Below are the code and all the weights of a small trained network. Each question names an input and a target symbol and asks about switching units off, where a switched-off unit gives its printed mean instead of its output.

import numpy as np


def w(rows, s, z=0):
    codes = np.array(rows[::2]) - 128.0
    scale = np.full(codes.shape[1], s)
    scale[-1] = z or s
    return codes * scale


def f(y):
    return np.maximum(y, 0)


def softmax(a):
    e = np.exp(a - a.max(-1, keepdims=True))
    return e / e.sum(-1, keepdims=True)


def log_softmax(a):
    a = a - a.max(-1, keepdims=True)
    return a - np.log(np.exp(a).sum(-1, keepdims=True))


def net(x, mask):
    ids = ['ΓΘΛΨΩστ'.index(c) for c in x.split()]
    T = len(ids)
    res = E[ids] + P[:T]
    r = res
    for j in range(2):
        rows = slice(4 * j, 4 * j + 4)
        q, k, v = (r @ M[0][rows].T for M in (Q, K, V))
        z = softmax(np.where(np.tri(T) > 0, q @ k.T / 4**0.5, -1e9)) @ v
        o = O[0][rows]
        res = res + np.where(mask[j], z, o[:, -1]) @ o[:, :-1]
    y = f(res @ A[0][:, :-1].T + A[0][:, -1])
    res = res + np.where(mask[2:10], y, B[0][:, -1]) @ B[0][:, :-1]
    return log_softmax(res[-1] @ U[:, :-1].T + U[:, -1])


Q, K, V, O, A, B = {}, {}, {}, {}, {}, {}
E = w([
[172,174,197,67],'Γ',
[176,204,229,171],'Θ',
[66,90,168,63],'Λ',
[83,147,255,108],'Ψ',
[164,112,164,43],'Ω',
[182,171,187,140],'σ',
[60,151,200,191],'τ',
],0.0087)
P = w([
[9,206,49,74],'0',
[223,46,174,93],'1',
[70,114,203,210],'2',
[94,227,138,102],'3',
[152,19,152,102],'4',
[69,36,89,191],'5',
[88,220,132,114],'6',
],0.012)
Q[0] = w([
[94,206,184,105],'H0',
[231,22,28,87],'H0',
[180,128,146,93],'H0',
[142,218,152,122],'H0',
[196,28,84,200],'H1',
[105,38,203,171],'H1',
[191,72,61,249],'H1',
[102,164,255,76],'H1',
],0.0092)
K[0] = w([
[73,91,111,52],'H0',
[255,25,244,139],'H0',
[146,51,78,150],'H0',
[170,179,31,40],'H0',
[193,58,238,199],'H1',
[65,133,212,189],'H1',
[234,86,242,245],'H1',
[52,177,40,98],'H1',
],0.0093)
V[0] = w([
[207,205,75,10],'H0',
[105,50,162,207],'H0',
[161,105,111,196],'H0',
[98,88,118,47],'H0',
[85,62,117,43],'H1',
[62,239,130,183],'H1',
[70,47,76,130],'H1',
[69,131,54,183],'H1',
],0.011)
O[0] = w([
[115,55,70,48,132],'H0',
[146,162,172,179,89],'H0',
[129,148,185,143,65],'H0',
[105,90,85,174,157],'H0',
[118,101,52,213,149],'H1',
[177,178,146,113,248],'H1',
[123,118,146,251,130],'H1',
[163,169,191,221,165],'H1',
],0.011,0.013)
A[0] = w([
[55,255,50,73,45],'N0',
[176,218,125,102,2],'N1',
[75,121,49,137,148],'N2',
[124,142,53,194,98],'N3',
[68,180,160,93,139],'N4',
[133,94,232,119,125],'N5',
[187,81,163,193,107],'N6',
[167,200,150,107,206],'N7',
],0.0097,0.0052)
B[0] = w([
[194,140,246,108,222],'N0',
[36,62,111,88,188],'N1',
[166,88,95,156,211],'N2',
[82,76,191,181,180],'N3',
[111,182,61,71,172],'N4',
[255,95,126,111,204],'N5',
[133,81,158,55,202],'N6',
[65,180,115,157,255],'N7',
],0.0099,0.0093)
U = w([
[146,206,27,71,152],'Γ',
[227,157,186,176,232],'Θ',
[7,76,204,2,3],'Λ',
[249,3,175,55,73],'Ψ',
[15,216,86,166,170],'Ω',
[71,74,28,91,246],'σ',
[107,75,103,211,108],'τ',
],0.0055,0.0041)

Each question gives the input, a string of symbols that net reads in full, and the target symbol t.
The units are the heads (4 rows each of Q, K, V and O) and the neurons (one row each of A and B). Each row of codes is followed by its name. A weight is (code - 128) times the scale printed after its matrix; where a second scale follows, it is the last column's (O, A, B and U).
mask holds one flag per unit, heads first, then neurons. A switched-off unit (its flag False) gives its mean, the last column of its rows in O or B, instead of its output. The means were averaged over made-up inputs and are rounded, as every weight is.
A unit's drop is (log p(t) with every unit on - log p(t) with that unit switched off) / (log p(t) with every unit on - log p(t) with every unit switched off).
The circuit of an input: a set's keep is (log p(t) with only the set's units on - log p(t) with every unit switched off) / (log p(t) with every unit on - log p(t) with every unit switched off). Starting from all 10 units, units are removed one at a time, each time the one whose removal leaves the highest keep (on an exact tie, the one counted first), for as long as the keep stays at least 0.8.
units of the circuit, in order: the units of the circuit, biggest drop first
k most important neurons: the k neurons with the biggest drops, biggest first
heads that matter: for each layer, one digit per head in row order, 1 if its drop is at least 0.15 and else 0, layers parted by /
drop when u is switched off: that unit's drop, to one decimal
input τ Ω Γ Ω, target Ω: units of the circuit, in order	(H1 N7 N5 N1)
input Γ Θ σ Λ, target Ψ: units of the circuit, in order	(H0 N0 N7)
input Θ Γ τ Λ τ Ψ, target Θ: 2 most important neurons	(N5 N1)
input τ τ τ Θ τ Λ, target Θ: most important neuron	(N5)
input Θ Γ Γ Θ, target Λ: units of the circuit, in order	(N1 H1)
input Λ Ω Θ Γ Θ τ, target Γ: 2 most important neurons	(N4 N3)
input Γ τ τ, target σ: heads that matter	10
input Γ Ω Γ Ω, target Ψ: heads that matter	10
input Λ Λ τ Λ, target τ: units of the circuit, in order	(H1 N3 H0)
input Γ σ Θ Θ, target Ψ: units of the circuit, in order	(H0 N0)
input τ Θ τ Θ, target Ω: units of the circuit, in order	(N7 N1 H1)
input Θ Λ σ, target Γ: heads that matter	01
input Ω Ω Ω Γ, target σ: 2 most important neurons	(N5 N6)
input τ τ Θ Λ, target Ω: most important neuron	(N7)
input Θ Ψ Λ Γ τ Ψ τ, target Λ: 2 most important neurons	(N0 N1)
input Θ σ τ τ σ Γ Ψ, target Λ: units of the circuit, in order	(H1 N1)
input Λ Ψ τ Θ Θ τ Γ, target τ: units of the circuit, in order	(H1 H0 N3)
input Ψ Γ τ Θ Ψ Ω, target Θ: 2 most important neurons	(N1 N5)
input Ω τ τ τ, target σ: heads that matter	11
input Ω Γ Ψ Ψ, target σ: units of the circuit, in order	(H0)
input Γ Γ Ψ τ, target Ψ: drop when H0 is switched off	1.5
input τ Γ Ψ Γ Ψ, target Θ: drop when N7 is switched off	0.4
input σ Ψ Θ Λ Λ, target Θ: drop when N1 is switched off	0.2
